Below are the code and all the weights of a small trained network. Each question names an input and a target symbol and asks about switching units off, where a switched-off unit gives its printed mean instead of its output.

import numpy as np


def w(rows, s, z=0):
    codes = np.array(rows[::2]) - 128.0
    scale = np.full(codes.shape[1], s)
    scale[-1] = z or s
    return codes * scale


def f(y):
    return y / 2 * (1 + np.tanh(0.7978845608 * (y + 0.044715 * y**3)))


def softmax(a):
    e = np.exp(a - a.max(-1, keepdims=True))
    return e / e.sum(-1, keepdims=True)


def log_softmax(a):
    a = a - a.max(-1, keepdims=True)
    return a - np.log(np.exp(a).sum(-1, keepdims=True))


def net(x, mask):
    ids = ['αβδζηθλμξπστφψω'.index(c) for c in x.split()]
    T = len(ids)
    res = E[ids] + P[:T]
    u = 0
    for l in range(3):
        q, k, v = (res @ M[l].T for M in (Q, K, V))
        z = softmax(np.where(np.tri(T) > 0, q @ k.T / 3**0.5, -1e9)) @ v
        res = res + np.where(mask[u], z, O[l][:, -1]) @ O[l][:, :-1]
        u += 1
        y = f(res @ A[l][:, :-1].T + A[l][:, -1])
        res = res + np.where(mask[u : u + 4], y, B[l][:, -1]) @ B[l][:, :-1]
        u += 4
    return log_softmax(res[-1] @ U[:, :-1].T + U[:, -1])


Q, K, V, O, A, B = {}, {}, {}, {}, {}, {}
E = w([
[92,162,150,146,187,122,96,133,162],'α',
[124,114,124,142,165,133,97,95,141],'β',
[102,122,83,159,132,135,129,78,166],'δ',
[107,144,55,161,102,105,105,148,151],'ζ',
[155,128,29,108,143,169,132,122,144],'η',
[223,193,144,156,151,105,86,160,96],'θ',
[115,164,95,54,125,133,120,129,147],'λ',
[81,169,147,104,91,151,135,145,129],'μ',
[190,178,202,85,195,132,100,106,134],'ξ',
[109,148,152,148,51,59,140,103,175],'π',
[178,95,92,91,172,64,156,142,191],'σ',
[148,80,100,48,122,109,125,164,5],'τ',
[186,187,63,232,111,200,136,71,129],'φ',
[95,254,200,167,133,226,186,114,110],'ψ',
[160,186,125,25,174,141,167,3,123],'ω',
],0.021)
P = w([
[165,108,133,103,141,146,107,161,136],'0',
[131,187,144,109,227,67,176,221,76],'1',
[255,94,150,87,107,171,144,156,159],'2',
[150,117,137,124,121,154,59,148,123],'3',
[54,141,107,159,184,65,177,172,89],'4',
[192,102,173,80,84,166,161,137,147],'5',
[115,107,134,117,106,166,88,106,93],'6',
[98,168,83,180,188,67,113,150,91],'7',
[186,119,174,99,92,166,137,127,152],'8',
[94,108,139,104,111,186,90,75,80],'9',
[116,188,44,154,161,86,69,143,71],'10',
[183,123,182,116,105,170,138,130,152],'11',
],0.015)
Q[0] = w([
[117,151,100,139,115,221,107,137,215],'L0H1',
[242,211,124,15,33,107,170,1,195],'L0H1',
[254,116,154,169,69,133,198,139,254],'L0H1',
],0.0067)
K[0] = w([
[28,98,84,203,183,213,51,107,98],'L0H1',
[128,203,150,169,2,70,123,40,55],'L0H1',
[99,208,129,183,59,146,125,96,72],'L0H1',
],0.0078)
V[0] = w([
[158,163,87,164,100,114,102,74,95],'L0H1',
[153,160,206,123,14,1,177,87,103],'L0H1',
[167,98,39,179,82,31,133,3,117],'L0H1',
],0.0051)
O[0] = w([
[177,125,109,95,195,141,81,147,193,149],'L0H1',
[200,182,86,110,207,114,26,183,203,253],'L0H1',
[203,157,2,220,101,130,69,84,208,175],'L0H1',
],0.007,0.0033)
A[0] = w([
[3,93,40,167,213,194,121,77,71,251],'L0N1',
[105,67,108,132,72,157,147,138,173,193],'L0N2',
[183,208,48,90,186,124,221,160,100,107],'L0N3',
[248,48,175,160,89,161,107,221,80,31],'L0N4',
],0.0066,0.0025)
B[0] = w([
[109,141,143,134,70,150,46,178,94,224],'L0N1',
[200,111,186,91,132,142,78,158,176,152],'L0N2',
[2,71,228,174,94,91,122,99,124,254],'L0N3',
[158,162,143,118,113,139,179,91,142,170],'L0N4',
],0.0086,0.0048)
Q[1] = w([
[219,87,236,68,154,209,151,143,234],'L1H1',
[91,148,28,217,218,3,150,54,1],'L1H1',
[84,166,29,225,223,6,191,51,48],'L1H1',
],0.0048)
K[1] = w([
[117,236,168,83,72,123,23,36,49],'L1H1',
[113,57,110,171,123,166,232,219,214],'L1H1',
[188,36,207,128,132,38,254,148,223],'L1H1',
],0.0053)
V[1] = w([
[69,163,193,144,107,167,86,5,218],'L1H1',
[181,30,141,151,130,158,74,184,115],'L1H1',
[143,108,102,1,114,11,69,111,53],'L1H1',
],0.0053)
O[1] = w([
[136,121,152,84,67,32,176,21,164,252],'L1H1',
[176,120,91,141,133,155,89,151,75,111],'L1H1',
[234,145,131,38,40,1,66,146,76,245],'L1H1',
],0.0069,0.0023)
A[1] = w([
[118,207,102,215,79,147,142,144,33,112],'L1N1',
[190,146,32,118,195,149,211,119,32,135],'L1N2',
[169,3,89,114,211,67,125,112,92,15],'L1N3',
[132,55,108,119,62,185,164,112,171,3],'L1N4',
],0.0079,0.0036)
B[1] = w([
[101,142,183,148,208,94,206,199,123,255],'L1N1',
[123,8,198,208,115,93,131,205,161,124],'L1N2',
[79,188,101,148,177,160,153,158,162,164],'L1N3',
[139,200,119,196,196,236,164,141,67,154],'L1N4',
],0.011,0.0048)
Q[2] = w([
[74,66,164,225,137,31,46,61,33],'L2H1',
[130,134,115,71,153,204,219,145,200],'L2H1',
[146,3,79,156,216,110,143,168,15],'L2H1',
],0.0051)
K[2] = w([
[144,68,212,254,12,215,85,92,124],'L2H1',
[120,115,151,92,164,165,110,54,192],'L2H1',
[174,103,200,133,109,109,191,172,113],'L2H1',
],0.0071)
V[2] = w([
[80,93,82,21,253,148,123,131,175],'L2H1',
[157,131,167,134,142,146,85,98,72],'L2H1',
[123,157,188,145,47,151,91,155,154],'L2H1',
],0.007)
O[2] = w([
[60,52,116,104,164,159,176,95,109,116],'L2H1',
[207,213,164,169,143,93,106,31,94,65],'L2H1',
[110,254,150,140,42,240,109,69,126,255],'L2H1',
],0.0075,0.0019)
A[2] = w([
[219,43,120,108,135,197,30,98,8,21],'L2N1',
[106,122,141,157,178,155,1,57,49,1],'L2N2',
[100,161,110,149,201,124,146,164,62,36],'L2N3',
[158,160,60,6,94,137,189,76,119,42],'L2N4',
],0.0078,0.0044)
B[2] = w([
[159,234,38,27,104,89,200,155,146,167],'L2N1',
[138,172,135,212,205,47,254,108,131,161],'L2N2',
[162,110,101,49,98,86,83,7,220,254],'L2N3',
[156,35,128,156,166,111,102,10,29,196],'L2N4',
],0.0084,0.0052)
U = w([
[26,144,206,204,206,10,81,159,69,128],'α',
[79,192,83,137,143,17,163,110,104,122],'β',
[85,195,45,189,101,101,133,95,124,184],'δ',
[92,135,47,225,110,142,2,199,74,234],'ζ',
[111,178,20,76,117,141,147,128,98,69],'η',
[209,159,175,158,187,124,101,175,93,90],'θ',
[112,148,42,51,148,158,33,59,59,105],'λ',
[107,135,168,103,57,229,46,123,77,198],'μ',
[184,181,136,43,215,136,117,83,128,21],'ξ',
[146,121,155,87,55,207,9,85,244,147],'π',
[183,18,121,103,170,101,124,171,168,225],'σ',
[221,99,111,60,112,77,95,222,84,70],'τ',
[167,106,162,239,174,207,107,118,190,141],'φ',
[114,148,198,134,131,170,198,97,165,39],'ψ',
[166,91,131,178,130,64,153,6,122,1],'ω',
],0.0082,0.0078)

Each question gives the input, a string of symbols that net reads in full, and the target symbol t.
The units are the heads (3 rows each of Q, K, V and O) and the neurons (one row each of A and B). Each row of codes is followed by its name. A weight is (code - 128) times the scale printed after its matrix; where a second scale follows, it is the last column's (O, A, B and U).
mask holds one flag per unit, layer by layer, with each layer's heads first. A switched-off unit (its flag False) gives its mean, the last column of its rows in O or B, instead of its output. The means were averaged over made-up inputs and are rounded, as every weight is.
A unit's drop is (log p(t) with every unit on - log p(t) with that unit switched off) / (log p(t) with every unit on - log p(t) with every unit switched off).
The circuit of an input: a set's keep is (log p(t) with only the set's units on - log p(t) with every unit switched off) / (log p(t) with every unit on - log p(t) with every unit switched off). Starting from the 12 units with the biggest drops (on a tie, the unit counted first), units are removed one at a time, each time the one whose removal leaves the highest keep (on an exact tie, the one counted first), for as long as the keep stays at least 0.8.
circuit, biggest first: the units of the circuit, biggest drop first
unit that matters most: the unit with the biggest drop
top k neurons: the k neurons with the biggest drops, biggest first
top k neurons in layer l: the k neurons of layer l with the biggest drops, biggest first
input δ μ μ σ π π, target σ: circuit, biggest first -> (L2H1; L1N3; L0N3)
input μ μ λ φ φ μ σ π μ δ β, target α: top 2 neurons -> (L1N1; L2N2)
input π σ π, target σ: top 3 neurons in layer 0 -> (L0N3; L0N1; L0N4)
input ψ ψ β π σ τ σ σ π σ λ, target α: circuit, biggest first -> (L0N3)
input ω λ π σ ζ μ, target σ: top 2 neurons -> (L0N1; L1N3)
input ξ φ μ, target φ: circuit, biggest first -> (L0N1; L1H1; L1N4)
input τ π ζ θ σ σ σ σ ζ, target σ: top 4 neurons -> (L1N3; L0N1; L0N4; L0N3)
input π ω ζ λ, target λ: top 3 neurons -> (L2N4; L0N3; L1N1)
input μ η β θ μ μ ω ζ π ω τ, target α: circuit, biggest first -> (L1N2; L0H1)
input σ σ σ λ π μ π η δ φ μ σ, target φ: circuit, biggest first -> (L1H1; L0H1; L1N4; L0N1)
input π ξ π α ζ δ π λ ζ τ ζ θ, target τ: circuit, biggest first -> (L1H1; L2N1)
input μ π τ ψ η σ π ζ ξ μ ζ, target β: circuit, biggest first -> (L2N3; L1N1)
input π β α μ σ π ξ θ σ μ ω σ, target ω: circuit, biggest first -> (L1H1; L0N3; L2N4)
input τ π α π τ δ φ ζ π, target φ: circuit, biggest first -> (L1H1; L1N4; L0H1)
input σ σ λ λ, target λ: unit that matters most -> L1N1
input σ σ π π σ μ, target σ: top 2 neurons -> (L1N3; L0N1)
input λ λ ξ φ σ η, target φ: circuit, biggest first -> (L1H1; L1N4)
input π π η, target π: top 2 neurons -> (L0N3; L1N1)
input β μ ω α φ π, target φ: circuit, biggest first -> (L0N1; L1H1; L1N4; L0H1)
input π σ σ π ξ σ φ, target φ: unit that matters most -> L1N1
input φ σ η μ λ φ π σ π ζ ψ, target α: top 2 neurons -> (L0N3; L0N1)
input π ζ δ π μ ζ β σ β, target σ: circuit, biggest first -> (L0N3; L2H1; L0N1)
input φ ψ δ π ψ ζ, target ψ: circuit, biggest first -> (L1H1; L0H1)
input π α π φ θ ζ, target φ: top 2 neurons -> (L1N4; L0N2)
input σ β μ σ σ π π θ μ π π, target ζ: top 2 neurons -> (L2N3; L2N2)
input ξ π ψ σ λ σ β, target β: top 3 neurons -> (L2N2; L2N1; L0N1)
